Both labels of each row:
-.25 -.04 .00 .07 .07 -.07 -.12 .20 -.04 .08 .01 -.08 .19 -.05 .06 .04
 .08 -.05 -.12 -.05 .03 .06 .06 -.07 -.01 .14 -.13 .10 .05 .10 .26 -.01
 .08 -.03 -> D, (34)
-.13 -.08 -.13 -.12 -.01 -.13 -.07 .05 -.18 -.08 -.01 .15 .10 -.08 -.06
 .05 -.15 .35 -.16 -.39 -.09 .07 -.12 -.05 .17 -.03 -.27 -.33 -.32 -.73
 .10 .12 .09 -.05 -> Y, (40)
-.23 -.08 .06 -.01 -.03 -.20 .14 .29 -.04 .11 .11 .07 .36 -.11 -.09 .02
 .08 -.14 -.11 .00 .05 .07 -.11 .07 .15 .07 .05 .13 -.01 .08 .10 .09 .18
 -.09 -> Y, (34)
-.13 -.09 .06 -.06 -.22 -.05 .16 .15 .12 .06 .17 -.10 .20 -.01 .06 -.08
 -.05 -.06 -.12 -.09 .08 .03 .02 .03 .04 .01 .05 .05 .05 .07 .01 -.03
 -.05 -.22 -> U, (34)
-.13 .03 .02 .13 -.04 .29 -.07 .19 .03 .07 .02 -.12 .07 .03 -.07 .02
 -.01 -.21 -.01 -.01 .02 .05 .01 .12 .06 -.02 .06 .09 .01 .09 -.14 .01
 -.09 -.09 -> Y, (34)
.07 -.17 .05 .01 .08 -.05 -.31 .02 -.07 -.08 -.16 .12 .07 .03 .15 .12
 .09 .10 .05 -.18 -.05 .01 -.11 -.11 -.04 .03 -.18 -.09 -.09 -.12 .28
 -.07 .17 .14 -> D, (35)
.18 .06 -.04 .16 .03 -.21 -.03 .16 -.14 .10 -.08 .09 .23 -.02 -.02 -.03
 .06 -.04 .01 -.04 .14 -.01 .06 -.03 -.04 -.01 .03 .01 -.19 -.04 .06 .12
 -.01 .02 -> D, (40)
.48 -.20 .00 .14 -.16 -.19 -.21 .26 -.03 -.06 -.09 .05 .06 .08 .08 -.01
 -.07 -.05 -.03 -.07 -.05 .05 .04 -.15 -.04 .04 .04 .15 -.30 .04 .16 .08
 -.10 .16 -> K, (40)
.12 -.15 .01 .08 -.16 -.16 -.18 .13 -.05 .01 -.01 .12 .08 .06 -.01 -.01
 -.11 .02 -.02 -.07 -.04 .04 -.03 .05 .05 -.07 .02 .03 -.27 .31 .12 .16
 .16 .11 -> Y, (35)
.27 -.24 -.03 .07 -.10 -.16 -.18 .36 -.05 -.02 .07 .23 .12 .01 -.05 -.10
 -.14 -.03 -.08 .10 .00 .04 .06 .07 .00 .01 .00 .10 -.39 -.02 -.09 .16
 .13 .08 -> K, (35)
-.12 -.07 -.15 -.19 -.02 .07 -.11 .09 .03 .07 -.02 -.06 .15 -.02 .02
 -.06 -.23 .12 -.33 -.32 .23 .05 .06 .02 .00 -.11 -.05 -.21 -.13 .06
 -.01 -.02 -.15 -.01 -> U, (34)
.08 -.20 .00 -.12 .20 -.06 -.26 .08 -.06 .02 -.09 .07 .12 .04 .06 .11
 .03 .07 -.07 -.19 .03 -.04 -.04 -.06 -.09 -.01 -.14 .00 -.07 .00 .30
 -.10 .09 .21 -> U, (35)
-.18 -.13 .02 -.29 .07 -.04 .23 .14 .02 .11 .24 -.06 .30 -.02 .00 -.05
 -.03 -.12 -.13 -.12 .15 .12 -.02 .03 -.14 .07 .02 -.06 .12 .08 .01 -.03
 .11 .15 -> U, (34)
.18 -.07 -.15 .03 .20 -.21 -.40 .48 -.09 .09 -.09 .04 .24 .00 .08 .10
 -.07 .04 -.30 -.27 .16 .05 .11 -.06 .01 .01 -.24 .03 -.29 -.06 .29 .03
 -.23 .08 -> Y, (40)
-.02 -.07 -.05 .19 .11 -.27 -.02 .38 -.03 .21 .13 .22 .42 -.11 -.05 -.07
 .09 -.24 -.09 .16 .06 .07 .01 .11 .23 .04 .16 .22 -.15 .03 .12 .18 .20
 .07 -> Y, (34)
-.14 -.18 -.02 .01 -.11 .01 -.14 .11 .01 -.03 .02 -.06 .11 .10 .15 .06
 -.06 .09 -.17 -.11 -.01 -.02 -.05 .01 .08 -.04 -.02 -.09 -.02 .06 .07
 .00 .16 .07 -> U, (40)
.18 -.04 -.08 .16 .17 -.17 -.26 .56 -.10 .10 .11 -.08 .18 .02 .11 .06
 -.02 -.14 -.16 .08 -.02 -.01 .12 .12 .05 .13 .01 .26 -.21 .07 .17 .05
 -.22 .13 -> Y, (34)
.04 -.17 .08 .13 .09 -.18 -.15 .47 .12 .13 .12 .04 .36 .05 .06 .15 .19
 -.24 -.09 -.06 .03 .02 .04 .00 .00 .10 -.10 .20 .08 .12 .39 -.04 .02
 .04 -> Y, (34)
.02 .06 -.23 -.09 .16 .02 -.13 .13 -.09 .02 .01 -.11 -.09 -.03 -.02 .03
 -.15 .01 -.16 -.15 .01 .11 .08 .00 .00 -.06 -.19 -.05 -.11 -.03 -.08
 -.04 -.28 -.05 -> U, (34)
-.31 -.08 -.10 .00 .14 -.14 -.26 .18 -.09 .22 -.04 .13 .49 -.10 -.02 .04
 -.12 .11 -.23 -.22 .16 .08 .02 .03 .05 .12 -.16 -.06 -.21 -.08 .17 .12
 -.17 -.03 -> D, (34)
-.10 -.12 -.01 -.09 -.16 -.06 -.25 .08 .01 .01 -.08 -.11 .19 .03 .12 .12
 -.09 .14 -.25 -.38 .11 .01 .03 -.05 -.09 -.04 -.15 -.03 -.03 .09 .23
 -.06 -.12 -.05 -> U, (34)
-.14 -.24 -.07 -.26 -.26 -.05 -.09 .06 .07 -.08 .14 .01 .15 -.01 .01
 -.05 -.24 .14 -.23 -.28 -.03 .06 -.15 .01 .04 -.05 -.26 -.20 -.19 .05
 .06 .02 .24 -.03 -> G, (40)
.00 -.15 -.19 -.29 .02 -.12 -.09 .05 -.11 -.01 .00 .16 .02 .02 -.04 .02
 -.02 -.03 -.08 -.05 -.15 .03 -.11 .04 .16 -.09 -.12 -.19 -.23 -.15 .03
 .15 .30 .18 -> Y, (35)
.01 -.22 -.09 -.36 .10 -.17 .16 .30 -.05 .15 .26 .02 .33 -.04 -.06 -.10
 .08 -.16 -.26 -.22 .12 .11 .03 .07 .02 .04 -.01 -.11 -.14 .04 .09 -.02
 .03 -.04 -> U, (34)

Both labels of each row:
-.59 -.09 .16 .12 -.12 -.36 -.10 -.21 -.79 -.26 .28 -.02 .13 .08 -.73
 .08 -.11 -.03 -.10 -.43 -.01 -.50 .03 .05 -.01 -.10 -.02 .10 .09 .02
 .04 .15 -.01 -.17 -> [63], [31]
.07 .12 -.20 -.04 -.04 -.26 .02 .05 .16 -.03 .02 -.04 .02 .00 -.11 .00
 .02 .08 .16 .00 .02 .04 -.03 -.01 -.02 -.06 .20 -.14 .08 -.03 .01 -.19
 -.04 .09 -> [62], [28]
-.11 -.06 .02 .06 -.06 -.04 -.09 -.22 -.47 -.11 .25 -.10 .17 -.03 -.02
 .03 -.14 .12 -.09 -.09 -.04 -.20 .03 .00 .03 -.02 -.25 .46 .08 .00 .03
 .13 -.01 -.04 -> [65], [31]
-.11 -.04 .06 -.02 -.17 -.20 -.18 .10 -.20 -.17 .08 -.23 .20 -.05 -.53
 -.04 .02 -.02 .00 -.21 .06 .38 .01 .01 .02 -.02 .04 .46 .22 -.03 .03
 -.09 -.05 -.14 -> [62], [28]
-.31 .12 -.14 .00 -.12 -.12 -.10 .05 -.03 -.22 .31 -.17 .09 -.06 .42
 -.02 -.09 -.50 .02 -.13 .05 .20 -.09 -.03 -.01 -.13 .11 .25 .09 .05 .00
 -.09 -.02 -.05 -> [62], [34]
.00 .00 .42 .04 -.18 -.05 -.09 -.01 -.09 -.12 .40 -.17 .21 -.29 -.08 .20
 -.25 .17 -.09 .11 .00 .36 .00 .10 -.05 -.08 .17 .29 .29 .03 .01 .23
 -.10 -.29 -> [62], [31]
